Here is a tiny trained network, its code and every weight. The questions are about switching its units off for an input and a class, where a switched-off unit gives its printed mean instead of its output.

import numpy as np


def w(rows, s, z=0):
    codes = np.array(rows[::2]) - 128.0
    scale = np.full(codes.shape[1], s)
    scale[-1] = z or s
    return codes * scale


def f(y):
    return y / 2 * (1 + np.tanh(0.7978845608 * (y + 0.044715 * y**3)))


def log_softmax(a):
    a = a - a.max(-1, keepdims=True)
    return a - np.log(np.exp(a).sum(-1, keepdims=True))


def net(x, mask):
    res = np.array(x, float).reshape(1, 5) / 4 @ E
    y = f(res @ A[0][:, :-1].T + A[0][:, -1])
    res = res + np.where(mask, y, B[0][:, -1]) @ B[0][:, :-1]
    return log_softmax(res[-1] @ U[:, :-1].T + U[:, -1])


A, B = {}, {}
E = w([
[127,129,149,117,119,135,117,145,110,122,112,135],'x0',
[188,110,167,159,108,167,51,129,250,85,132,115],'x1',
[102,56,147,89,124,51,90,59,129,131,26,52],'x2',
[99,51,100,183,115,149,57,117,105,210,129,197],'x3',
[173,75,76,128,204,204,139,178,120,135,58,71],'x4',
],0.011)
A[0] = w([
[118,131,169,135,75,106,135,75,126,109,162,163,115],'N0',
[163,150,154,69,104,121,181,57,121,61,83,64,71],'N1',
[102,125,70,89,187,176,171,162,103,159,82,109,128],'N2',
[102,80,112,157,98,118,90,121,138,189,110,191,67],'N3',
[197,178,142,159,164,199,149,235,126,109,254,224,8],'N4',
[113,91,119,196,117,148,98,146,109,205,130,168,90],'N5',
[102,71,76,167,117,168,50,108,98,164,146,197,104],'N6',
[208,116,163,116,90,169,35,131,209,97,165,101,148],'N7',
[183,73,92,134,208,215,131,154,117,107,120,78,144],'N8',
[82,159,185,116,68,76,122,71,159,99,150,183,111],'N9',
[100,161,171,110,87,104,136,83,139,144,181,171,150],'N10',
[117,130,123,89,105,98,104,120,120,121,184,134,118],'N11',
[84,99,93,78,167,64,158,105,26,114,129,127,137],'N12',
[171,111,136,171,112,138,41,113,219,70,119,99,129],'N13',
[98,83,177,91,136,75,82,68,160,125,59,82,35],'N14',
[171,206,113,109,118,118,150,186,134,87,160,90,5],'N15',
[68,159,160,137,98,80,116,99,131,125,173,163,154],'N16',
[86,155,92,113,137,96,179,138,58,164,157,138,151],'N17',
[174,96,85,129,204,210,136,151,137,141,68,98,118],'N18',
[170,203,155,62,149,101,209,153,144,62,145,104,75],'N19',
],0.0092,0.0028)
B[0] = w([
[149,138,105,167,71,88,115,120,100,84,115,94,172],'N0',
[174,92,152,91,171,140,148,60,182,126,121,162,194],'N1',
[137,159,181,166,68,80,133,196,107,117,123,89,177],'N2',
[148,102,137,50,103,149,198,69,182,108,78,169,176],'N3',
[115,73,28,195,235,161,89,29,60,209,88,82,250],'N4',
[163,126,154,33,142,110,210,94,206,110,99,146,179],'N5',
[180,110,173,51,158,98,204,86,196,84,151,149,194],'N6',
[68,223,143,119,89,190,176,197,113,181,213,200,221],'N7',
[95,98,167,198,54,61,55,149,135,56,129,87,209],'N8',
[155,116,135,173,85,80,99,148,138,89,89,59,199],'N9',
[127,115,154,178,50,80,66,165,124,108,60,89,185],'N10',
[158,101,151,161,106,127,92,163,106,91,133,155,150],'N11',
[66,223,138,127,164,181,146,181,81,170,236,185,188],'N12',
[51,188,139,102,106,163,181,224,93,206,220,153,218],'N13',
[101,68,22,192,240,151,81,31,63,255,85,123,218],'N14',
[139,56,134,67,166,130,205,61,153,91,104,138,171],'N15',
[122,143,155,181,80,70,89,138,142,52,109,90,186],'N16',
[75,175,147,133,96,168,170,190,103,178,189,136,179],'N17',
[166,128,146,175,53,63,89,168,152,47,84,82,207],'N18',
[170,75,152,56,116,137,174,109,220,135,142,195,196],'N19',
],0.0076,0.017)
U = w([
[79,245,150,106,116,160,148,202,97,171,192,141,196],'0',
[156,148,157,176,74,82,65,157,122,37,93,79,183],'1',
[127,100,76,156,214,144,89,51,82,189,95,99,113],'2',
[201,110,165,2,148,124,172,82,178,85,120,148,9],'3',
],0.012,0.0011)

Each question gives the input, the list of numbers given to net, and the class t.
The units are the neurons (one row each of A and B). Each row of codes is followed by its name. A weight is (code - 128) times the scale printed after its matrix; where a second scale follows, it is the last column's (A, B and U).
mask holds one flag per neuron, in row order. A switched-off neuron (its flag False) gives its mean, the last column of its row in B, instead of its output. The means were averaged over made-up inputs and are rounded, as every weight is.
A unit's drop is (log p(t) with every unit on - log p(t) with that unit switched off) / (log p(t) with every unit on - log p(t) with every unit switched off).
The circuit of an input: a set's keep is (log p(t) with only the set's units on - log p(t) with every unit switched off) / (log p(t) with every unit on - log p(t) with every unit switched off). Starting from the 12 units with the biggest drops (on a tie, the unit counted first), units are removed one at a time, each time the one whose removal leaves the highest keep (on an exact tie, the one counted first), for as long as the keep stays at least 0.8.
units of the circuit, in order: the units of the circuit, biggest drop first
k most important neurons: the k neurons with the biggest drops, biggest first
drop of u: that unit's drop, to one decimal
input [2,6,5,1,-1], class 0: most important neuron -> [N13]
input [-8,-7,-3,-5,-8], class 1: 3 most important neurons -> [N10 N16 N9]
input [-1,-2,-2,-4,3], class 3: 2 most important neurons -> [N19 N14]
input [-8,2,6,-3,-5], class 2: 3 most important neurons -> [N14 N18 N8]
input [-3,-6,6,2,2], class 0: 4 most important neurons -> [N12 N4 N17 N2]
input [4,-7,5,8,-2], class 3: 3 most important neurons -> [N6 N3 N5]
input [6,-5,-5,7,-1], class 3: 2 most important neurons -> [N6 N5]
input [2,6,6,4,-2], class 0: 2 most important neurons -> [N13 N4]
input [0,7,-3,-8,-4], class 3: 2 most important neurons -> [N19 N15]
input [-5,-8,3,3,8], class 0: 2 most important neurons -> [N12 N17]
input [1,8,-3,6,-6], class 0: 2 most important neurons -> [N7 N13]
input [-7,2,7,-7,7], class 1: 2 most important neurons -> [N18 N4]
input [-7,-6,6,-6,-1], class 0: 3 most important neurons -> [N12 N4 N17]
input [3,6,8,-5,-1], class 2: units of the circuit, in order -> [N14]
input [4,8,7,-3,7], class 0: 3 most important neurons -> [N13 N7 N4]
input [-8,-8,7,1,-4], class 0: drop of N17 -> 0.4
input [-2,1,-8,-6,-6], class 2: drop of N10 -> 0.0
input [7,-5,-7,-6,-4], class 2: drop of N4 -> 1.1
input [-2,5,-7,-4,-1], class 2: drop of N4 -> 2.1
input [-2,5,5,5,4], class 0: units of the circuit, in order -> [N13]
